Here is a tiny trained network, its code and every weight. The questions are about switching its units off for an input and a class, where a switched-off unit gives its printed mean instead of its output.

import numpy as np


def w(rows, s, z=0):
    codes = np.array(rows[::2]) - 128.0
    scale = np.full(codes.shape[1], s)
    scale[-1] = z or s
    return codes * scale


def f(y):
    return y / 2 * (1 + np.tanh(0.7978845608 * (y + 0.044715 * y**3)))


def log_softmax(a):
    a = a - a.max(-1, keepdims=True)
    return a - np.log(np.exp(a).sum(-1, keepdims=True))


def net(x, mask):
    res = np.array(x, float).reshape(1, 2) / 4 @ E
    y = f(res @ A[0][:, :-1].T + A[0][:, -1])
    res = res + np.where(mask, y, B[0][:, -1]) @ B[0][:, :-1]
    return log_softmax(res[-1] @ U[:, :-1].T + U[:, -1])


A, B = {}, {}
E = w([
[41,32,174,138],'x0',
[178,119,172,254],'x1',
],0.0088)
A[0] = w([
[182,185,39,135,179],'neuron 0',
[73,163,116,22,80],'neuron 1',
[82,140,59,40,68],'neuron 2',
[174,218,117,106,232],'neuron 3',
[57,139,81,27,72],'neuron 4',
[168,135,214,223,67],'neuron 5',
[183,215,60,131,96],'neuron 6',
[13,41,133,145,191],'neuron 7',
[147,140,156,254,220],'neuron 8',
[92,27,174,109,97],'neuron 9',
[20,103,193,149,77],'neuron 10',
[86,169,118,41,190],'neuron 11',
[194,232,124,100,80],'neuron 12',
[106,133,142,35,253],'neuron 13',
],0.0088,0.0061)
B[0] = w([
[147,48,59,107,216],'neuron 0',
[168,174,192,176,180],'neuron 1',
[188,203,253,183,174],'neuron 2',
[130,70,69,171,237],'neuron 3',
[194,184,178,188,186],'neuron 4',
[186,227,187,165,190],'neuron 5',
[191,79,137,101,194],'neuron 6',
[163,91,58,162,233],'neuron 7',
[75,190,40,212,254],'neuron 8',
[232,63,142,91,176],'neuron 9',
[255,102,159,90,171],'neuron 10',
[107,154,85,205,206],'neuron 11',
[198,87,182,105,187],'neuron 12',
[82,154,5,196,229],'neuron 13',
],0.0092,0.0079)
U = w([
[122,242,119,194,48],'0',
[182,52,102,115,161],'1',
[10,124,62,159,254],'2',
[155,155,155,23,19],'3',
[144,160,197,64,25],'4',
[121,170,220,91,22],'5',
],0.013,0.0034)

Each question gives the input, the list of numbers given to net, and the class t.
The units are the neurons (one row each of A and B). Each row of codes is followed by its name. A weight is (code - 128) times the scale printed after its matrix; where a second scale follows, it is the last column's (A, B and U).
mask holds one flag per neuron, in row order. A switched-off neuron (its flag False) gives its mean, the last column of its row in B, instead of its output. The means were averaged over made-up inputs and are rounded, as every weight is.
A unit's drop is (log p(t) with every unit on - log p(t) with that unit switched off) / (log p(t) with every unit on - log p(t) with every unit switched off).
The circuit of an input: a set's keep is (log p(t) with only the set's units on - log p(t) with every unit switched off) / (log p(t) with every unit on - log p(t) with every unit switched off). Starting from the 12 units with the biggest drops (on a tie, the unit counted first), units are removed one at a time, each time the one whose removal leaves the highest keep (on an exact tie, the one counted first), for as long as the keep stays at least 0.8.
units of the circuit, in order: the units of the circuit, biggest drop first
k most important neurons: the k neurons with the biggest drops, biggest first
drop when u is switched off: that unit's drop, to one decimal
input [3,1], class 2: units of the circuit, in order	(neuron 12; neuron 2)
input [2,-4], class 0: units of the circuit, in order	(neuron 4; neuron 0)
input [7,8], class 0: units of the circuit, in order	(neuron 5)
input [-1,3], class 2: units of the circuit, in order	(neuron 2; neuron 4; neuron 10)
input [-2,-3], class 2: units of the circuit, in order	(neuron 5; neuron 10)
input [2,-2], class 2: units of the circuit, in order	(neuron 5; neuron 12)
input [3,3], class 2: 4 most important neurons	(neuron 2; neuron 4; neuron 1; neuron 12)
input [-2,3], class 2: units of the circuit, in order	(neuron 2; neuron 4; neuron 10)
input [7,-6], class 1: 2 most important neurons	(neuron 9; neuron 8)
input [-7,-6], class 1: 4 most important neurons	(neuron 0; neuron 6; neuron 8; neuron 12)
input [7,-5], class 1: 2 most important neurons	(neuron 9; neuron 8)
input [6,-4], class 1: 2 most important neurons	(neuron 9; neuron 8)
input [8,-6], class 1: drop when neuron 9 is switched off	1.0
input [-7,4], class 1: drop when neuron 13 is switched off	0.0
input [-4,-1], class 1: drop when neuron 0 is switched off	0.1
input [3,2], class 2: drop when neuron 2 is switched off	0.3
